Below are the code and all the weights of a small trained network. Each question names an input and a class and asks about switching units off, where a switched-off unit gives its printed mean instead of its output.

import numpy as np


def w(rows, s, z=0):
    codes = np.array(rows[::2]) - 128.0
    scale = np.full(codes.shape[1], s)
    scale[-1] = z or s
    return codes * scale


def f(y):
    return np.maximum(y, 0)


def log_softmax(a):
    a = a - a.max(-1, keepdims=True)
    return a - np.log(np.exp(a).sum(-1, keepdims=True))


def net(x, mask):
    res = np.array(x, float).reshape(1, 3) / 4 @ E
    y = f(res @ A[0][:, :-1].T + A[0][:, -1])
    res = res + np.where(mask, y, B[0][:, -1]) @ B[0][:, :-1]
    return log_softmax(res[-1] @ U[:, :-1].T + U[:, -1])


A, B = {}, {}
E = w([
[150,125,28,93,180,164,38,221,56],'x0',
[240,103,219,92,52,172,188,254,76],'x1',
[74,46,167,19,209,56,174,120,94],'x2',
],0.0079)
A[0] = w([
[151,130,98,96,134,166,103,182,54,64],'N1',
[123,117,77,135,187,146,40,176,59,8],'N2',
[135,219,79,254,100,190,65,100,170,95],'N3',
[13,169,38,129,178,124,65,45,142,1],'N4',
[121,149,208,134,96,127,188,70,197,68],'N5',
[113,135,61,99,159,152,61,159,87,89],'N6',
[51,58,150,19,222,51,153,110,91,113],'N7',
],0.008,0.0035)
B[0] = w([
[121,129,170,176,193,156,209,93,102,192],'N1',
[166,103,137,159,220,112,209,57,141,192],'N2',
[157,188,149,96,116,114,150,162,200,240],'N3',
[64,125,246,66,104,198,164,175,2,225],'N4',
[104,78,182,192,202,128,194,43,104,208],'N5',
[145,131,110,211,198,84,174,43,166,192],'N6',
[189,214,116,79,101,88,138,152,203,254],'N7',
],0.0083,0.0099)
U = w([
[101,81,129,203,209,106,181,4,149,63],'0',
[103,113,192,99,119,185,163,218,17,185],'1',
[158,239,108,88,124,97,136,173,254,78],'2',
[104,125,84,134,123,99,76,123,141,255],'3',
[88,14,44,129,80,118,63,123,123,81],'4',
],0.0073)

Each question gives the input, the list of numbers given to net, and the class t.
The units are the neurons (one row each of A and B). Each row of codes is followed by its name. A weight is (code - 128) times the scale printed after its matrix; where a second scale follows, it is the last column's (A, B and U).
mask holds one flag per neuron, in row order. A switched-off neuron (its flag False) gives its mean, the last column of its row in B, instead of its output. The means were averaged over made-up inputs and are rounded, as every weight is.
A unit's drop is (log p(t) with every unit on - log p(t) with that unit switched off) / (log p(t) with every unit on - log p(t) with every unit switched off).
The circuit of an input: a set's keep is (log p(t) with only the set's units on - log p(t) with every unit switched off) / (log p(t) with every unit on - log p(t) with every unit switched off). Starting from all 7 units, units are removed one at a time, each time the one whose removal leaves the highest keep (on an exact tie, the one counted first), for as long as the keep stays at least 0.8.
circuit, biggest first: the units of the circuit, biggest drop first
top k neurons: the k neurons with the biggest drops, biggest first
drop when u is switched off: that unit's drop, to one decimal
input [-5,-6,1], class 1: circuit, biggest first -> (N4)
input [6,-4,-3], class 0: top 3 neurons -> (N6; N2; N7)
input [5,0,-4], class 0: top 4 neurons -> (N7; N2; N6; N1)
input [-3,-5,-7], class 2: top 2 neurons -> (N3; N1)
input [-8,7,-5], class 0: top 2 neurons -> (N5; N4)
input [3,2,1], class 3: top 2 neurons -> (N4; N5)
input [1,2,-1], class 3: top 2 neurons -> (N4; N5)
input [-8,7,7], class 0: top 3 neurons -> (N5; N4; N3)
input [6,-7,1], class 1: top 2 neurons -> (N4; N5)
input [-1,-8,-6], class 1: top 2 neurons -> (N4; N7)
input [-2,1,-2], class 3: top 2 neurons -> (N4; N7)
input [4,-5,4], class 1: top 3 neurons -> (N4; N5; N3)
input [7,-2,-6], class 0: top 2 neurons -> (N2; N6)
input [-5,-7,-8], class 2: circuit, biggest first -> (N3)
input [-3,-4,3], class 1: circuit, biggest first -> (N4; N6)
input [-3,-6,-3], class 1: drop when N4 is switched off -> 0.6
input [8,0,-1], class 0: drop when N7 is switched off -> 0.0
input [3,1,6], class 2: drop when N4 is switched off -> 0.1
